(in the rows, 128 means zero)
Known rows:
bizozu: [139 120 118 141 102 131 115 127 155 150  97 154 148 113 148 123  80 132
 131 137 131 148 145 118 173 121 129 107 146 139 152 126 134 159 132 163
 166 124 128 106 135 127 131 103 139 119 137 144 136 144 128 158]
fiklol: [103 102  78 193  98 136 126  32 167 152 130 114 144  95 110 148  98 142
 168 152  99  73 190 159 154  93 141 109 102 177 157 143 161 214 118 156
 159  79 128 118 102 145 136 102 116  93 114 141 149 172 138 171]
rubatu: [133 166 135 108 110 140 116 165 124 127 125 164 134 118 144 135 107 122
 112 129 135 158 118 114 102 107 132 112 132 115 121 118 133 151 137 137
 147 139 147 101 123 124 128 116 120 122 141 102 148 125 117 138]
tretros: [138 133 143 131 138 117 144 112 163 157  73 119 110 135 111 116 123 153
 125 126 139 150 124 104 145 145 144 131 139 117 170 108 110 156 121 149
 147 105 113 133 148 128 115 147 102 150 107 135 114 125 134 140]
pleminen: [129 138 143 120 141 119 133 132 143 141 105  95 110 144 120 134 154 125
 141 118 137 138 119 108 120 132 134 131 131 121 142 123 104 135 118 129
 133 119 121 138 141 137 106 147 113 147 106 135 107 110 126 120]
skople: [ 95 160 113 107 148 120 139  88  94  97 204 123  95 127  97 135 172 113
 112 142 108  74 121 176  14  91 167 131  78 128  81 138 166 133  87  68
  79 119 135 153 101 128 159 155  93  85 121  69 172 127 148 116]
vogukluk: [129 137 145 119 141 117 130 136 143 140 100  97 112 142 122 135 152 126
 138 113 136 137 123 102 122 130 134 127 130 117 145 128 108 132 117 127
 137 118 124 139 144 132 107 148 105 148 110 133 113 113 128 118]
steplur: [149 117 118 153 133 121 128 109 146 147  93 135 122 128 130 105 102 142
 121 124 136 143 147 122 181 129 117 139 152 139 151 115 119 130 134 147
 136 139 101 137 128 124 128 125 138 124 121 148 126 130 146 157]
gudri: [142 145 131 137 135 144 121 132 119 128 123 138 121 133 120 125 134 130
 110 122 132 132 132 128 118 115 113 143 143 130 124 119 120 122 148 129
 117 138 123 133 119 130 121 137 136 133 123 126 124 119 133 140]
plugun: [156 126 130 158 129 149 113 123 141 149  72 146 139 127 113 106 101 142
 109 113 137 146 141 116 171 145 104 149 146 128 138 108 112 121 157 156
 138 138 118 123 130 119 115 123 147 142 120 149 112 124 141 150]
fazos: [135 158 102 145 157 137 141  94 143 136 113 175  97 121 103  92 103 137
  95 130 131 158 141 148 121 113 145 147 130 120 147 101 147 182 130 107
 132 110 124 140  98 118 139 144  64 112 112 106 168 122 182 146]
bralek: [136 133 141 137 146 119 131 113 164 154  61 117 110 135 112 112 125 138
 127 119 143 151 137 105 149 137 137 133 139 115 165 110 107 149 115 141
 146 108 114 136 144 126 110 141 101 143  94 140 117 114 147 133]
klevus: [140 102 148 105 106 120 134 162  80  89 165  90 130 135 141 153 158 113
 125 135 130 100 105 142 127 143 117 123 129 128  97 156 142  41 122 121
  84 147 138 141 156 143 137 123 172 134 153 142 104 131 108  93]
gevu: [138 129 137 137 146 117 127 116 163 161  62 120 107 134 113 111 124 141
 127 113 141 154 129 104 151 139 136 135 137 117 162 110 106 149 117 140
 153 106 113 138 143 126 113 144  97 143 103 142 119 118 143 134]
tedelel: [139 171 110 135 139 107 207  85 137 135 140 161  84 112 117  85  97 180
  95 159 127 154 127 138 132 137 172 137 141 123 185  87 152 200 126 120
 137 114  96 143 103 132 155 156  82 129 135 103 163 145 149 174]
tagre: [116 114 143 110 128 134 125 142  86 101 172 113 134 134 120 142 164 123
 127 126 123  91 103 144  86 139 117 134 106 126  80 145 129  66 129 110
  90 151 139 132 130 127 137 131 166 132 140 119 111 125 104  99]
zagrera: [ 90  97  97 162 122 140 126  50  99 111 202  75 133 123  81 168 182 122
 162 139  88  16 149 185  68 117 123 142  69 169  82 164 156 118 115  93
  81 104 140 148 104 143 139 135 148 101 122 122 126 147 122 112]

Facts:
{tretros,gebal,lobus,sogrok,tazu,tegamu,grorir,moma,skobik,pitefo,rinite,stutam,pekes,pabris,vadrak,drosubri,pupo,riflek,bralek,fiklol,funen,gristuk,lasom,dreflo,rimorum,nutrobu,pemus,skuluk,zire,brifiplum,steplur,lipur,flukam,kozum,vebro,paskul,fleflen,grovovi,tredrir,ninal,gevu,nuplimel,kegi,brobribrak,plugun,grigi,vubrun,siple,fazos,skazuno,fedra,dosko,klibrar,fepek,treski,stevas,klagro,gepu,mepem,flafler,stubruflus,bralak,radur,mina,mustar,kadru,stedrul,fluvezil,mopla,kliplu,stivak,siko,buklol,mekisa,bizozu,grukon,drote,tedelel,nodir,taragi} χ 669
{druze,trakan,refo,stipil,grobil,potiple,flefla,zevi,tusa,grogram,rubatu,dedrefel,detol,trostom,satril,gesi,fafladren,trikla,floskem,sepek,rike,tovu,pladel,vogukluk,grokerek,bidin,zeklik,fegor,granek,piple,flesam,leseklen,dirus,kipa,kegar,rudu,vupi,klezos,nasabro,noki,vistur,traskam,stiris,raplo,gudri,soskevor,vuklim,pleminen,venas,drosubro,genol,zigrum,nuzil,runi,mase,luno,flifis,pogral,kozu,flidri,kidre,bebon,redrigris,dotregi,zabim,plaflir} χ 173
{gristamok,dopu,plefir,foduba,klevus,vilus,votom,gopos,gratatrik,drasten,klasuston,tapliklon,rovo,trapla,migu,gasku,fledem,safur,flafem,nidi,nagigum,keskar,bagoku,kleklor,skamu,pife,gafi,britus,skuflon,klome,skople,druses,zuten,zoste,braklaril,numes,mubur,zagrera,veskek,skabezak,dugre,zumon,distoplil,skoplam,traskor,tagre,naflur,pugror,stibros,vatil,zaki,diru,lige,meto,brubi,drupo,kliregra,skemur,pavul,stidar} χ 695
druze α: mase
trakan α: flefla,meto,zire,kipa
sogrok α: grigi,gristamok
tegamu α: kegar,fluvezil,kleklor
grorir α: brubi,tusa,dosko,drosubri,mepem,fluvezil,floskem
foduba α: gratatrik,redrigris
moma α: kegar,klasuston
potiple α: rovo
votom α: tretros,grobil
grogram α: paskul,bebon
rubatu α: stevas
gasku α: skuluk,raplo
fledem α: klezos,diru,gebal
fiklol α: nidi,mepem
funen α: dosko,skople,vebro
rimorum α: migu,vistur,braklaril
pemus α: druses
bidin α: dirus,siple,zevi,pugror
brifiplum α: kozum,flifis,grokerek
leseklen α: runi,zaki,tretros
gafi α: traskam,stiris,nodir
flukam α: zaki,granek
skuflon α: taragi,veskek
klome α: vadrak
vupi α: zaki,lipur
grovovi α: trostom
tredrir α: mubur,klezos
ninal α: dosko,pitefo,naflur,nasabro
kegi α: tedelel
brobribrak α: vistur,vilus,pekes
zoste α: tusa,skoplam,drosubro,pugror,klasuston
fedra α: gesi
soskevor α: veskek,nodir,venas,drosubro,flifis,stidar
fepek α: dedrefel,satril,drosubri,paskul
vuklim α: pavul,tovu
klagro α: safur,rovo,kadru,gepu
flafler α: mopla,dopu
genol α: skobik,drosubri,skazuno
zigrum α: vadrak,meto
radur α: kozum,zabim,braklaril
vatil α: granek,vebro
lige α: zumon,mubur,dopu
kliplu α: raplo
stivak α: nidi,vubrun,tedelel,nasabro
kozu α: skuluk,plaflir,nuzil
bizozu α: fleflen
kidre α: flidri,drosubri
drote α: dirus,druses
drupo α: veskek,lipur,tedelel
kliregra α: vogukluk,nagigum,siple,pavul
{druze,trakan,gebal,sogrok,dopu,grorir,vilus,stipil,grobil,flefla,tusa,grogram,rubatu,gratatrik,drasten,drosubri,gesi,gasku,safur,rimorum,skuluk,bidin,zire,kleklor,pife,gafi,britus,vebro,paskul,skuflon,klome,klezos,nuplimel,kegi,nasabro,skople,vistur,plugun,grigi,vubrun,stiris,siple,fazos,skazuno,raplo,fedra,gudri,numes,fepek,mubur,vuklim,klagro,zagrera,gepu,veskek,skabezak,dugre,genol,bralak,mina,tagre,runi,stedrul,mase,luno,vatil,diru,fluvezil,meto,kliplu,pogral,mekisa,flidri,kidre,bebon,drote,drupo,zabim,kliregra,stidar} Ω a
{gristamok,lobus,tegamu,refo,plefir,foduba,klevus,skobik,potiple,pitefo,zevi,votom,rinite,stutam,vadrak,gopos,klasuston,rovo,detol,trostom,satril,fafladren,trikla,floskem,trapla,migu,rike,flafem,fiklol,funen,tovu,nutrobu,pemus,pladel,grokerek,keskar,zeklik,brifiplum,granek,piple,dirus,skamu,steplur,lipur,kozum,rudu,vupi,grovovi,tredrir,ninal,noki,zoste,traskam,soskevor,treski,mepem,flafler,stubruflus,zigrum,radur,distoplil,skoplam,traskor,mustar,kadru,zaki,flifis,mopla,stivak,siko,kozu,brubi,bizozu,grukon,redrigris,tedelel,dotregi,nodir,plaflir,pavul,taragi} Ω b
{tretros,bagoku,fepek,lige} κ tapliklon
{druze,sogrok,drosubri,nagigum,fleflen,venas} κ stibros
{gristamok,drasten,skabezak,genol,diru} κ fegor
{trakan,tazu,pekes,dreflo,nutrobu,fegor} κ braklaril
{gebal,lobus,pupo,fledem,kipa,lipur,mekisa,kidre,nodir} κ naflur
{dopu,vilus,klasuston,trapla,skuflon,traskor} κ kipa
{tegamu,pemus,siple,stivak} κ sepek
{refo,zevi,tusa,detol,bidin,dirus,skople,kadru,mopla} κ flukam
{grorir,skobik,pitefo,trikla,skamu,kozu} κ tazu
{plefir,nuplimel} κ moma
{foduba} κ venas
{klevus,grobil,lasom,noki,skoplam,buklol,drupo} κ riflek
{stipil,potiple,dugre,zigrum,pogral,drote} κ pleminen
{moma,votom,druses,stevas,zabim} κ gristuk
{flefla,rubatu,dedrefel,gesi,kegi,dosko,flifis} κ leseklen
{rinite,skuluk,paskul,tredrir,zuten,klibrar,zumon,bizozu} κ pugror
{stutam,funen,britus,traskam,mina} κ lasom
{pabris,satril,migu,flafem,keskar,pleminen,nuzil,skemur} κ vogukluk
{vadrak,vebro,gudri,stubruflus,bralak,bebon} κ nagigum
{gopos,gasku,gafi,brubi} κ fledem
{grogram,safur,fazos,stedrul} κ brobribrak
{gratatrik,rike,kleklor,raplo,mase} κ fleflen
{rovo,zeklik,grukon,pavul} κ buklol
{trostom,kozum,taragi} κ bralek
{fafladren,klezos,skazuno} κ klibrar
{floskem,rudu,grovovi,runi} κ dreflo
{sepek,piple,zaki} κ flesam
{bralek,grokerek,granek,gevu,soskevor,mepem,plaflir} κ kegar
{fiklol,steplur,fluvezil} κ stevas
{tovu,pladel,vuklim} κ druses
{rimorum,vupi,kliregra} κ tretros
{zire,brobribrak,fedra,klagro,kliplu} κ nidi
{brifiplum,ninal,tedelel} κ bagoku
{pife,nasabro,numes,mubur,zagrera,gepu,distoplil,tagre,stidar} κ drosubro
{klome} κ nuzil
{vistur,vatil,flidri,redrigris} κ gevu
{zoste} κ skemur
{plugun,luno} κ dosko
{grigi,vubrun,dotregi} κ pupo
{stiris,flafler,mustar,meto} κ dedrefel
{treski,siko} κ zumon
{veskek} κ pabris
{radur} κ pekes
lobus β: safur,leseklen
refo β: flifis,fiklol,piple
grorir β: zoste,lipur,keskar,ninal
pitefo β: trakan,skazuno,siple
rinite β: vilus,riflek
vadrak β: fepek
drasten β: traskam,kegar,runi
satril β: skemur
pupo β: grukon
trapla β: grukon
rike β: skemur,pugror
flafem β: zevi,gepu
funen β: pogral
lasom β: safur,dedrefel,klome
rimorum β: bagoku
nutrobu β: stiris,nagigum
grokerek β: skoplam
zeklik β: zaki,tagre,radur
brifiplum β: gevu
granek β: plugun,tazu,steplur
dirus β: tusa,votom
skamu β: dreflo
pife β: zabim
gafi β: plefir
britus β: stutam,skuflon,gevu,kipa
vebro β: plugun
paskul β: tagre,ninal
klezos β: grovovi
tredrir β: floskem
nasabro β: tovu,moma
brobribrak β: pavul
vubrun β: votom
fazos β: fegor
raplo β: klevus
soskevor β: radur
dugre β: kozu
genol β: nodir,zire,floskem
zigrum β: zagrera,kadru
mase β: pogral,vupi,sepek
luno β: dotregi
lige β: klevus
fluvezil β: mopla,klevus,zuten,vatil
meto β: vilus,flifis,riflek
siko β: skazuno,noki,rubatu
bebon β: stiris,braklaril
drupo β: detol
tedelel β: grogram
kliregra β: gopos,gratatrik
plaflir β: stubruflus,piple
taragi β: sogrok
Ψ 653 <- druze,klevus,britus,grovovi,plugun,traskor,kozu,dotregi
Ψ 942 <- trakan,dopu,plefir,grogram,trikla,brifiplum,kozum,rudu,vupi,numes
Ψ 155 <- gebal,pemus,pladel,bidin,vebro,skuflon,mase
Ψ 538 <- lobus,stipil,skobik,trostom,safur,funen,grokerek,keskar,steplur,tagre,meto,brubi,bizozu
Ψ 842 <- sogrok,grobil,gratatrik,rovo,fafladren,fiklol,nutrobu,zire,skamu,vuklim,zagrera,mina,kidre
Ψ 699 <- tegamu,tovu,pife,gafi,skople,skazuno,flifis
Ψ 627 <- refo,vilus,satril,gesi,ninal,grigi,mubur,kliplu,drote,zabim
Ψ 694 <- grorir,stutam,floskem,trapla,gasku,skuluk,dirus,lipur,klezos,fazos,gepu,genol,luno,siko,drupo,tedelel,pavul
Ψ 288 <- foduba,potiple,flefla,rinite,drosubri,noki,vistur,vubrun,raplo,veskek,flafler,distoplil,runi,zaki,bebon
Ψ 337 <- pitefo,flafem,soskevor,zigrum,kadru
Ψ 820 <- votom,tusa,gopos,kegi,traskam,klagro,skabezak,stedrul,taragi
Ψ 965 <- rubatu,drasten,piple,klome,nasabro,zoste,stubruflus,mopla,pogral,kliregra,plaflir
Ψ 878 <- klasuston,rimorum,kleklor,zeklik,granek,paskul,nuplimel,siple,fedra,mustar,fluvezil,mekisa,stidar

Rows:
No name comes twice in this set of rows, the named rows included.
[110 141 149  93 100 127 155 135  94  99 184 135 142 126 141 185 140 142
 124 157 117  90  87 132  60 143 155 106 104 117  94 132 147 118 121 128
 124 145 164 121 126 131 156 122 160 134 175  88 144 150  77 108] : skuflon
[107 146 146  74 105 127 107 185  95 100 168 150 145 123 150 152 133 103
 118 134 128 132  92 125  59 119 142  93 104 109  74 148 143 101 111 117
 125 143 170 104 142 115 148 114 139 118 158  88 147 127 100  99] : klome
[152 139 122 158 137 144 121 110 141 143  83 157 120 121 114 103 105 142
 102 123 136 149 143 125 145 123 118 148 143 124 138 104 123 140 147 143
 134 128 118 128 120 122 122 130 121 127 120 133 129 124 148 152] : bralak
[114  93  68 201 134 137 137  37 154 151 143 102 127 109  90 100 116 141
 160 136  99  86 192 178 177 115 118 144 106 176 156 134 148 187 132 119
 123  73 105 134  93 142 125 125  97 101  98 157 134 151 167 161] : nutrobu
[145 169 117 136 144 106 183  69 144 132 108 161  87 121 120 111 104 171
  95 155 134 146 132 133 121 118 172 138 147 122 173  84 143 192 113 126
 134 133  98 160 106 136 159 150  96 113 137  99 168 144 156 180] : lipur
[117 130 100 190  84 144 172  33 149 155 134 134 141  89  86 142  94 193
 141 170 103  81 155 149 124 132 144 118 111 166 169 108 158 226 150 164
 157  80 131 109 105 149 131 122 123 125 138 118 140 181 105 189] : kegi
[121 142 140 118 131 114 131 147 133 144 116  97 119 135 111 103 149 123
 140 117 133 147 128 111 121 123 127 125 118 125 148 129 110 128 117 118
 124 101 106 118 153 135 100 145  97 153  95 139  99 108 122 128] : fegor
[105 146 125  84 144  97 140 127  90  96 202 120 102 132 136 127 160 108
 111 145 125 108 116 153  54 101 164 119  99 128  91 146 154 108  78  78
  91 137 123 147 118 124 166 145 112  92 135  87 159 123 138 109] : pavul
[118 138 138  83 139 132 136 179  73  96 192 134 124 134 124  98 152 115
 106 120 129 134  91 143  75 141 124 136 106 107  86 138 135  73 124  87
  86 135 135 114 133 115 141 141 125 134 140 104 124 113 118  88] : drasten
[115 153 151 108  97 116 168 136 145 142 122 118 133 124 127 150 130 158
 148 151 127 137 106  97 111 147 157  98 124 121 163 115 124 182 125 157
 169 105 137 109 147 148 123 134 114 163 140 116 114 142  79 136] : leseklen
[135 130 122 127 138 125 141 138 125 117 141 131 117 131 146 116 130 126
 130 121 124 147 128 132 156 132 123 133 145 130 138 125 123 127 139 113
 122 140 120 138 109 127 125 130 123 129 130 137 129 122 139 130] : rike
[110 120  86 189 107 155 106  55 161 154 112 137 143  97  95 145  96 143
 153 145 105  89 179 155 132 103 129 118 105 165 137 130 152 205 135 150
 158  83 145 113 101 135 126 105 108  91 113 131 151 161 145 165] : klagro
[127 119 110 132 115 132 119 134 157 139 109 161 148 111 159 121  76 126
 132 137 133 164 141 122 180 125 130 105 142 127 154 127 141 170 133 144
 170 122 141 106 121 117 135  98 109 118 134 133 151 145 139 134] : tredrir

The same elements again, as new rows of numbers:
Known rows:
brifiplum: [141 145 139 100 123 156 136 113 162 148 140 100 136 148 138  97  94 201
  42 130 227  84 168 178 176 140  90 142 123 237 155 113 133 141]
drote: [147 127 164  94  84 149 115 109 175 169 118  56 140 119 124 104 117 146
 123  93 157  67  81 152 156 134  80 132 188 142 116 117 197 128]
siko: [147 137 107 108 122 124 131 129 163 173 122  92 163 154 122 109  76 163
 100 111 198 105 128 145 156 129 118 145 191 181 148 113 171 112]
zigrum: [127 122 152  87 119 146 124 109 138 143 137  73 125 132 129 107 123 202
  74 115 210 100 141 172 164 156  58 145 105 176 112 122 116 144]
nidi: [127 128 144  79 165 105 113 103 119 138 123  80 110 167 135 117 113 165
 140  55 154 146 143 154 128 148  96 126 127 138 124 137 134  97]
stedrul: [145 135 151 105  95 148 117 120 168 160 118  70 145 135 124 115 100 152
 108  97 170  89  90 145 152 141 107 133 204 148 134 118 184 112]
zevi: [141 125 136  92 119 128 128 111 123 141 127  70 137 155 138 109 106 183
 114  98 182 117 134 156 151 150 113 132 168 147 115 148 140 111]
floskem: [140 119 110 104 138 120 148  95 110 136 106  98 159 180 136  99  73 162
 133 102 162 103 155 179 157 129 134 137 184 162 150 144 167 103]
zeklik: [133 120 103 100 126  97 126 117 120 161 107  82 165 152 109 109  82 159
 125 103 183 120 115 141 144 129 114 150 180 141 123 113 168 119]
dreflo: [149 144 139  83 103 189 152 110 151 156 122 110 142 129 133 125  97 164
  94  91 194  86 102 153 163 128  84 147 191 161 133 150 185 118]
funen: [135 104 156  81  82 156 133  97 167 162  94  48 132 105 137  78 132 144
 118 105 158  64 109 177 153 116  66 129 156 168 104 130 160 126]
klome: [120 134 135 105 131 105  93 107  94 152 133  72 135 173 104 119 106 150
 138  86 183 125 113 143 155 138  92 137 157 124 115 105 166 138]
druze: [126 140 130 116 130 113 118 117 111 146 130  94 156 181 118 117  83 171
  92  97 187 112 137 147 164 142 108 151 139 175 151 106 171 130]
kegi: [147 129 157 101  88 141 116 112 160 159 114  60 142 136 125 101 108 145
 119  94 151  75  97 159 154 125 101 127 184 159 140 118 198 117]
pupo: [141 132 149  93 105 140 118 123 170 161 124  67 128 121 131 107 105 171
  83  99 184 108 114 137 141 141  99 135 176 176 128 119 161 105]
runi: [140 124 169  93 114 199 131 108 136 113 145  79 113 154 145 125 117 213
  94  96 189 100 123 177 169 174  84 130 152 150 129 150 107 127]
mubur: [128 123 136  89 132 130  99 120 116 140 124  58 120 170 123 138 114 169
 140  67 175 148  98 134 141 164 100 133 173  98 101 120 128 120]

Rows:
No name comes twice in this set of rows, the named rows included.
[129 120 149 110 102 143 149  86 140 151  92  97 161 160 117  81  78 132
 120 116 132  49 134 195 178 105 105 142 171 202 181 102 204 134] : grorir
[120 136 101 113 113 148 151  99  93 155 128 108 169 168 109 105  76 180
 104 134 212  90 137 166 189 125 101 162 169 169 133 125 161 147] : kozu
[122  86 151  72 126 114 117  92 107 131  97  21  92 158 148  90 142 166
 149  85 147 135 152 167 119 153  99 108 148 132 100 139  96 108] : brubi
[165 141 162  86 134 140 132 111 182 147 113  83 123 127 157 108 108 158
 109  65 145  94 127 161 138 138 108 117 159 171 151 149 169  75] : dosko
[121 136 154 112 123 179 134 103 105 119 162 115 140 178 124 117  92 216
  54 130 220  85 165 183 197 154  85 151 123 209 159 115 129 160] : trakan
[125 114 168  88 112 141 127  93 133 141 122  63 120 128 129  86 128 198
  85 113 176  85 150 190 168 141  61 137  97 185 116 123 124 151] : soskevor
[158 140 110 102 138 116 138 125 169 155 109  86 158 160 143 105  72 165
 101  93 180 118 143 148 137 135 139 137 191 184 154 125 159  83] : tedelel
[131 125 178  74 154 146 106 109 124 109 139  64  89 167 149 132 130 202
 109  73 179 144 152 163 143 177  89 119 110 142 128 135  86 108] : veskek
[143 133 140 108  83 176 147  99 144 167 130  84 149 123 119 103 104 173
 107 139 200  72 111 173 183 128  81 140 197 168 117 131 164 147] : radur
[150 151 147 100 107 189 147 105 152 163 137 109 136 129 131 122 100 177
 111 102 184  84  97 162 170 138  87 146 191 157 131 141 179 125] : tazu
[120 102 152  95  87  99 106  98 118 142  88  38 140 151 120  90 118 131
 137  95 137  85 110 159 139 129 104 123 177 142 121 116 188 127] : kidre
[119 132 149 102 156 142 110 122  93  99 154  77 117 221 139 128  96 232
  62 108 235 172 196 144 149 187 122 124 109 199 159 108  65 126] : dopu
[144 137 125 103 108 137 134 114 153 170 127  83 154 144 126  96  94 172
  90 122 202  95 136 159 165 129 101 140 174 191 139 115 167 124] : pemus
[109 123 130 100 128 101 104 100 100 158 111  64 145 171  91 116 110 138
 142 101 166 127 113 152 151 133  84 141 144 131 113  89 167 147] : kliregra
[116 139 105 103 151  97 129 108  81 153 131  90 144 197 115 112  94 173
 124 106 216 153 165 146 159 144 113 141 150 160 127 110 133 132] : klevus

